Below are the code and all the weights of a small trained network. Each question names an input and a class and asks about switching units off, where a switched-off unit gives its printed mean instead of its output.

import numpy as np


def w(rows, s, z=0):
    codes = np.array(rows[::2]) - 128.0
    scale = np.full(codes.shape[1], s)
    scale[-1] = z or s
    return codes * scale


def f(y):
    return np.maximum(y, 0)


def log_softmax(a):
    a = a - a.max(-1, keepdims=True)
    return a - np.log(np.exp(a).sum(-1, keepdims=True))


def net(x, mask):
    res = np.array(x, float).reshape(1, 3) / 4 @ E
    y = f(res @ A[0][:, :-1].T + A[0][:, -1])
    res = res + np.where(mask, y, B[0][:, -1]) @ B[0][:, :-1]
    return log_softmax(res[-1] @ U[:, :-1].T + U[:, -1])


A, B = {}, {}
E = w([
[73,90,14],'x0',
[129,128,127],'x1',
[169,5,140],'x2',
],0.013)
A[0] = w([
[166,147,194,215],'n1',
[78,107,44,203],'n2',
[118,67,85,71],'n3',
[147,178,196,206],'n4',
[164,58,138,158],'n5',
[117,251,140,254],'n6',
[144,81,116,108],'n7',
[129,139,128,138],'n8',
],0.016,0.0062)
B[0] = w([
[133,31,206,199],'n1',
[68,179,87,209],'n2',
[9,88,136,165],'n3',
[86,88,154,206],'n4',
[144,45,205,180],'n5',
[28,130,107,250],'n6',
[90,79,159,156],'n7',
[105,131,126,138],'n8',
],0.012,0.02)
U = w([
[69,103,131,157],'0',
[173,182,109,34],'1',
[166,170,114,42],'2',
[123,253,19,254],'3',
[206,79,176,149],'4',
[190,181,105,34],'5',
[173,175,119,40],'6',
],0.013,0.0037)

Each question gives the input, the list of numbers given to net, and the class t.
The units are the neurons (one row each of A and B). Each row of codes is followed by its name. A weight is (code - 128) times the scale printed after its matrix; where a second scale follows, it is the last column's (A, B and U).
mask holds one flag per neuron, in row order. A switched-off neuron (its flag False) gives its mean, the last column of its row in B, instead of its output. The means were averaged over made-up inputs and are rounded, as every weight is.
A unit's drop is (log p(t) with every unit on - log p(t) with that unit switched off) / (log p(t) with every unit on - log p(t) with every unit switched off).
The circuit of an input: a set's keep is (log p(t) with only the set's units on - log p(t) with every unit switched off) / (log p(t) with every unit on - log p(t) with every unit switched off). Starting from all 8 units, units are removed one at a time, each time the one whose removal leaves the highest keep (on an exact tie, the one counted first), for as long as the keep stays at least 0.8.
circuit, biggest first: the units of the circuit, biggest drop first
k most important neurons: the k neurons with the biggest drops, biggest first
drop of u: that unit's drop, to one decimal
input [-1,-8,8], class 4: circuit, biggest first	n6
input [-8,8,1], class 4: 2 most important neurons	n1, n2
input [0,-4,7], class 4: 2 most important neurons	n6, n5
input [8,1,-1], class 3: circuit, biggest first	n2, n1
input [-8,-6,1], class 4: circuit, biggest first	n1, n2
input [-5,-7,1], class 4: circuit, biggest first	n2, n6
input [-1,4,1], class 4: 3 most important neurons	n6, n2, n3
input [7,-1,0], class 3: drop of n5	0.1
input [1,-2,-2], class 3: drop of n5	0.1
input [-1,3,4], class 4: drop of n6	0.3
